Here is a tiny trained network, its code and every weight. The questions are about switching its units off for an input and a target symbol, where a switched-off unit gives its printed mean instead of its output.

import numpy as np


def w(rows, s, z=0):
    codes = np.array(rows[::2]) - 128.0
    scale = np.full(codes.shape[1], s)
    scale[-1] = z or s
    return codes * scale


def f(y):
    return np.maximum(y, 0)


def softmax(a):
    e = np.exp(a - a.max(-1, keepdims=True))
    return e / e.sum(-1, keepdims=True)


def log_softmax(a):
    a = a - a.max(-1, keepdims=True)
    return a - np.log(np.exp(a).sum(-1, keepdims=True))


def net(x, mask):
    ids = ['ΠΣΦΩαβεθ'.index(c) for c in x.split()]
    T = len(ids)
    res = E[ids] + P[:T]
    q, k, v = (res @ M[0].T for M in (Q, K, V))
    z = softmax(np.where(np.tri(T) > 0, q @ k.T / 3**0.5, -1e9)) @ v
    res = res + np.where(mask[0], z, O[0][:, -1]) @ O[0][:, :-1]
    y = f(res @ A[0][:, :-1].T + A[0][:, -1])
    res = res + np.where(mask[1:25], y, B[0][:, -1]) @ B[0][:, :-1]
    return log_softmax(res[-1] @ U[:, :-1].T + U[:, -1])


Q, K, V, O, A, B = {}, {}, {}, {}, {}, {}
E = w([
[104,158,155],'Π',
[98,139,37],'Σ',
[88,251,236],'Φ',
[186,104,57],'Ω',
[120,141,150],'α',
[148,147,174],'β',
[98,169,122],'ε',
[131,127,129],'θ',
],0.02)
P = w([
[130,154,138],'0',
[127,116,128],'1',
[133,179,130],'2',
[126,114,126],'3',
[131,186,128],'4',
[125,111,125],'5',
[123,4,117],'6',
[129,98,113],'7',
[123,195,124],'8',
[131,92,107],'9',
[124,195,125],'10',
[129,91,115],'11',
],0.021)
Q[0] = w([
[168,104,74],'H1',
[167,37,209],'H1',
[18,8,191],'H1',
],0.012)
K[0] = w([
[59,167,118],'H1',
[121,130,252],'H1',
[114,117,193],'H1',
],0.015)
V[0] = w([
[37,166,229],'H1',
[2,118,123],'H1',
[107,147,33],'H1',
],0.0071)
O[0] = w([
[80,145,185,53],'H1',
[67,72,154,105],'H1',
[49,205,1,253],'H1',
],0.0073,0.0027)
A[0] = w([
[82,195,126,166],'N1',
[122,157,206,148],'N2',
[42,90,54,143],'N3',
[182,90,154,248],'N4',
[196,97,191,231],'N5',
[129,128,198,94],'N6',
[64,142,123,108],'N7',
[101,167,104,115],'N8',
[138,28,117,140],'N9',
[132,78,116,43],'N10',
[174,132,99,87],'N11',
[5,218,98,87],'N12',
[61,211,165,153],'N13',
[124,203,176,56],'N14',
[93,191,94,103],'N15',
[200,214,148,115],'N16',
[160,154,216,85],'N17',
[101,55,82,125],'N18',
[107,155,179,2],'N19',
[128,183,114,115],'N20',
[42,8,178,191],'N21',
[149,170,128,86],'N22',
[34,111,107,144],'N23',
[177,56,99,108],'N24',
],0.012,0.0076)
B[0] = w([
[173,141,106,226],'N1',
[15,169,136,181],'N2',
[168,141,143,203],'N3',
[38,133,43,189],'N4',
[55,79,21,187],'N5',
[203,122,180,154],'N6',
[131,119,154,157],'N7',
[125,88,160,186],'N8',
[161,212,126,173],'N9',
[168,90,170,135],'N10',
[73,99,115,151],'N11',
[155,103,188,250],'N12',
[164,181,136,227],'N13',
[26,125,141,171],'N14',
[131,103,197,215],'N15',
[131,14,153,202],'N16',
[137,64,127,161],'N17',
[78,77,109,172],'N18',
[255,107,141,138],'N19',
[146,73,100,191],'N20',
[211,166,200,208],'N21',
[80,60,198,156],'N22',
[159,171,139,174],'N23',
[146,165,118,161],'N24',
],0.0068,0.011)
U = w([
[76,53,111,4],'Π',
[231,208,119,177],'Σ',
[124,253,108,86],'Φ',
[97,168,97,216],'Ω',
[105,176,110,103],'α',
[152,99,163,89],'β',
[104,180,72,182],'ε',
[213,1,117,118],'θ',
],0.011,0.0037)

Each question gives the input, a string of symbols that net reads in full, and the target symbol t.
The units are the heads (3 rows each of Q, K, V and O) and the neurons (one row each of A and B). Each row of codes is followed by its name. A weight is (code - 128) times the scale printed after its matrix; where a second scale follows, it is the last column's (O, A, B and U).
mask holds one flag per unit, heads first, then neurons. A switched-off unit (its flag False) gives its mean, the last column of its rows in O or B, instead of its output. The means were averaged over made-up inputs and are rounded, as every weight is.
A unit's drop is (log p(t) with every unit on - log p(t) with that unit switched off) / (log p(t) with every unit on - log p(t) with every unit switched off).
The circuit of an input: a set's keep is (log p(t) with only the set's units on - log p(t) with every unit switched off) / (log p(t) with every unit on - log p(t) with every unit switched off). Starting from the 12 units with the biggest drops (on a tie, the unit counted first), units are removed one at a time, each time the one whose removal leaves the highest keep (on an exact tie, the one counted first), for as long as the keep stays at least 0.8.
units of the circuit, in order: the units of the circuit, biggest drop first
k most important neurons: the k neurons with the biggest drops, biggest first
drop when u is switched off: that unit's drop, to one decimal
input θ Σ θ ε Π Π θ, target Σ: units of the circuit, in order -> [N21, N9]
input θ θ Φ, target β: most important neuron -> [N16]
input Σ θ Φ θ Ω ε ε α Ω α β, target θ: units of the circuit, in order -> [N16, H1, N20]
input Φ β ε β ε Π θ, target β: units of the circuit, in order -> [H1, N9]
input β Π θ Φ Π, target β: units of the circuit, in order -> [N16, N12, H1]
input Π β ε Ω Σ Σ Ω Σ ε, target Σ: 2 most important neurons -> [N13, N1]
input ε α α Σ ε α α, target Σ: units of the circuit, in order -> [N21, N9]
input Π θ Σ ε Ω Φ Π, target β: units of the circuit, in order -> [N21, H1]
input β Ω θ ε β β, target Π: units of the circuit, in order -> [H1, N5, N4, N2]
input θ α ε Σ θ Σ Π, target Σ: 3 most important neurons -> [N21, N9, N16]
input Ω Σ α Ω θ β, target Π: drop when N18 is switched off -> -0.1
input θ β Π θ Ω ε, target Σ: drop when N23 is switched off -> 0.0
input α Φ α β α θ ε, target β: drop when N21 is switched off -> 0.9
input Ω β Π, target θ: drop when N20 is switched off -> 0.1
